Below is a small trained network, with its code and all its weights. Each question gives an input and a target symbol and asks what happens when units are switched off, that is, made to give their printed mean instead of their output.

import numpy as np


def w(rows, s, z=0):
    codes = np.array(rows[::2]) - 128.0
    scale = np.full(codes.shape[1], s)
    scale[-1] = z or s
    return codes * scale


def f(y):
    return y / 2 * (1 + np.tanh(0.7978845608 * (y + 0.044715 * y**3)))


def softmax(a):
    e = np.exp(a - a.max(-1, keepdims=True))
    return e / e.sum(-1, keepdims=True)


def log_softmax(a):
    a = a - a.max(-1, keepdims=True)
    return a - np.log(np.exp(a).sum(-1, keepdims=True))


def net(x, mask):
    ids = ['αδεζηθπφψ'.index(c) for c in x.split()]
    T = len(ids)
    res = E[ids] + P[:T]
    u = 0
    for l in range(2):
        q, k, v = (res @ M[l].T for M in (Q, K, V))
        z = softmax(np.where(np.tri(T) > 0, q @ k.T / 4**0.5, -1e9)) @ v
        res = res + np.where(mask[u], z, O[l][:, -1]) @ O[l][:, :-1]
        u += 1
        y = f(res @ A[l][:, :-1].T + A[l][:, -1])
        res = res + np.where(mask[u : u + 4], y, B[l][:, -1]) @ B[l][:, :-1]
        u += 4
    return log_softmax(res[-1] @ U[:, :-1].T + U[:, -1])


Q, K, V, O, A, B = {}, {}, {}, {}, {}, {}
E = w([
[123,69,127,29,188,135,198,120],'α',
[118,140,154,206,128,246,52,99],'δ',
[19,100,106,233,127,137,165,216],'ε',
[102,70,193,131,137,66,193,189],'ζ',
[254,235,78,179,226,11,108,65],'η',
[199,105,196,68,147,203,63,54],'θ',
[93,36,30,28,149,138,41,181],'π',
[22,102,30,183,135,195,45,205],'φ',
[110,167,233,188,160,208,190,82],'ψ',
],0.0095)
P = w([
[59,227,178,75,93,65,46,164],'0',
[176,186,80,91,91,154,168,192],'1',
[68,93,134,144,134,104,132,61],'2',
[211,111,127,154,168,192,150,178],'3',
[99,53,170,190,190,140,116,63],'4',
[253,71,157,200,226,222,130,183],'5',
[130,9,172,193,196,176,130,53],'6',
],0.0069)
Q[0] = w([
[178,253,146,151,33,12,73,86],'0.h0',
[196,252,112,171,97,53,93,77],'0.h0',
[117,60,77,135,155,109,110,111],'0.h0',
[112,96,163,117,6,93,106,148],'0.h0',
],0.0058)
K[0] = w([
[51,117,211,40,2,207,138,192],'0.h0',
[87,115,205,61,86,201,124,134],'0.h0',
[104,100,84,116,176,116,137,118],'0.h0',
[104,167,95,105,49,119,133,174],'0.h0',
],0.008)
V[0] = w([
[140,121,87,101,115,64,109,155],'0.h0',
[93,84,174,92,21,237,127,99],'0.h0',
[86,53,92,110,124,122,174,149],'0.h0',
[149,253,101,137,137,52,98,94],'0.h0',
],0.0068)
O[0] = w([
[158,202,46,132,127,53,52,96,118],'0.h0',
[81,58,213,73,5,239,82,152,4],'0.h0',
[41,196,200,74,113,95,42,187,102],'0.h0',
[230,156,36,243,118,50,177,2,153],'0.h0',
],0.0042,0.0022)
A[0] = w([
[146,168,135,145,169,87,148,2,102],'0.n0',
[128,84,26,107,132,147,164,101,2],'0.n1',
[141,105,166,96,110,170,153,197,210],'0.n2',
[10,32,185,116,125,111,102,114,146],'0.n3',
],0.0077,0.003)
B[0] = w([
[196,149,85,128,204,157,139,194,243],'0.n0',
[121,85,1,177,57,109,159,154,136],'0.n1',
[169,68,150,141,146,108,129,187,227],'0.n2',
[34,155,150,162,244,75,98,69,253],'0.n3',
],0.008,0.0048)
Q[1] = w([
[160,20,148,151,160,174,128,242],'1.h0',
[178,143,66,106,47,104,175,188],'1.h0',
[101,160,155,83,1,164,125,219],'1.h0',
[34,119,194,55,30,140,123,128],'1.h0',
],0.0089)
K[1] = w([
[74,97,198,138,254,157,69,61],'1.h0',
[105,231,156,103,64,117,118,45],'1.h0',
[59,181,105,75,135,40,118,136],'1.h0',
[80,162,98,75,138,72,109,247],'1.h0',
],0.0079)
V[1] = w([
[143,103,74,58,109,112,59,101],'1.h0',
[168,86,142,95,137,32,146,145],'1.h0',
[177,138,160,54,153,154,158,62],'1.h0',
[123,130,162,175,93,8,195,143],'1.h0',
],0.011)
O[1] = w([
[163,49,159,212,175,116,108,185,2],'1.h0',
[112,159,117,98,195,217,70,198,166],'1.h0',
[82,139,193,117,87,115,134,254,135],'1.h0',
[94,165,142,34,178,217,125,85,112],'1.h0',
],0.013,0.0058)
A[1] = w([
[149,89,76,165,55,47,163,70,26],'1.n0',
[34,113,198,69,30,144,158,172,254],'1.n1',
[91,161,111,2,179,184,106,45,37],'1.n2',
[88,38,208,141,32,120,117,136,77],'1.n3',
],0.0075,0.003)
B[1] = w([
[138,219,219,134,153,179,126,117,174],'1.n0',
[173,130,22,147,188,163,1,73,175],'1.n1',
[99,74,147,196,74,155,150,143,250],'1.n2',
[69,211,40,108,53,109,160,194,153],'1.n3',
],0.0099,0.019)
U = w([
[141,107,94,129,180,132,180,147,100],'α',
[186,134,208,172,155,134,89,56,83],'δ',
[130,22,72,176,38,73,201,47,118],'ε',
[82,112,183,130,131,210,168,179,114],'ζ',
[135,202,187,60,218,186,3,203,94],'η',
[175,4,152,209,113,69,130,164,164],'θ',
[104,106,36,169,49,104,110,183,46],'π',
[126,138,22,102,90,112,50,28,123],'φ',
[60,202,145,26,68,91,206,132,255],'ψ',
],0.0054,0.0061)

Each question gives the input, a string of symbols that net reads in full, and the target symbol t.
The units are the heads (4 rows each of Q, K, V and O) and the neurons (one row each of A and B). Each row of codes is followed by its name. A weight is (code - 128) times the scale printed after its matrix; where a second scale follows, it is the last column's (O, A, B and U).
mask holds one flag per unit, layer by layer, with each layer's heads first. A switched-off unit (its flag False) gives its mean, the last column of its rows in O or B, instead of its output. The means were averaged over made-up inputs and are rounded, as every weight is.
A unit's drop is (log p(t) with every unit on - log p(t) with that unit switched off) / (log p(t) with every unit on - log p(t) with every unit switched off).
The circuit of an input: a set's keep is (log p(t) with only the set's units on - log p(t) with every unit switched off) / (log p(t) with every unit on - log p(t) with every unit switched off). Starting from all 10 units, units are removed one at a time, each time the one whose removal leaves the highest keep (on an exact tie, the one counted first), for as long as the keep stays at least 0.8.
circuit, biggest first: the units of the circuit, biggest drop first
most important unit: the unit with the biggest drop
k most important neurons: the k neurons with the biggest drops, biggest first
top k neurons in layer l: the k neurons of layer l with the biggest drops, biggest first
input δ ζ θ, target ζ: most important neuron => (1.n2)
input θ δ ζ θ, target ζ: circuit, biggest first => (0.n3 0.h0 1.n2 1.h0)
input δ α η, target δ: 4 most important neurons => (1.n0 0.n0 1.n3 1.n2)
input ζ η ζ ζ, target ζ: top 2 neurons in layer 1 => (1.n2 1.n1)
input ζ ζ ψ ζ θ ψ, target π: circuit, biggest first => (1.h0 0.n3 1.n3 0.h0)
input π ζ α θ ε, target π: circuit, biggest first => (1.h0 0.n3 1.n3 0.n2)
input η ζ φ δ ζ ζ, target δ: circuit, biggest first => (1.n0 0.h0 1.h0)
input π π η α, target α: 2 most important neurons => (0.n1 0.n0)
input ψ ζ η, target ψ: 2 most important neurons => (1.n1 0.n0)
input θ ζ ε φ δ, target δ: circuit, biggest first => (1.h0 1.n0)
input α ζ α δ α α π, target η: 3 most important neurons => (0.n3 0.n2 1.n2)
input α δ ζ α ψ δ, target φ: circuit, biggest first => (1.h0 0.n3 1.n1 0.h0)
input α θ δ ε ζ α, target ζ: 3 most important neurons => (0.n3 1.n2 0.n2)
input θ ζ δ η, target δ: circuit, biggest first => (1.n0 1.h0)
input ε α π α, target θ: circuit, biggest first => (1.h0 0.n3)
input η φ ζ ψ ζ ψ, target ψ: circuit, biggest first => (1.h0)
input θ δ π, target ψ: 2 most important neurons => (0.n3 1.n0)
input α ζ θ ζ, target π: 2 most important neurons => (1.n3 0.n2)
input δ η ζ ζ ζ, target δ: top 2 neurons in layer 0 => (0.n0 0.n3)
input π ζ ζ, target ζ: 2 most important neurons => (1.n2 0.n3)
input ψ η α δ, target δ: top 2 neurons in layer 1 => (1.n0 1.n3)
input ψ α ζ ζ ζ δ, target ζ: 2 most important neurons => (0.n3 1.n2)
input ψ ε α ψ, target η: 3 most important neurons => (0.n3 1.n2 1.n1)
input ε φ α ζ, target η: most important unit => 0.h0
input π ψ θ δ ψ φ, target φ: circuit, biggest first => (1.h0 1.n1 0.h0 0.n3)
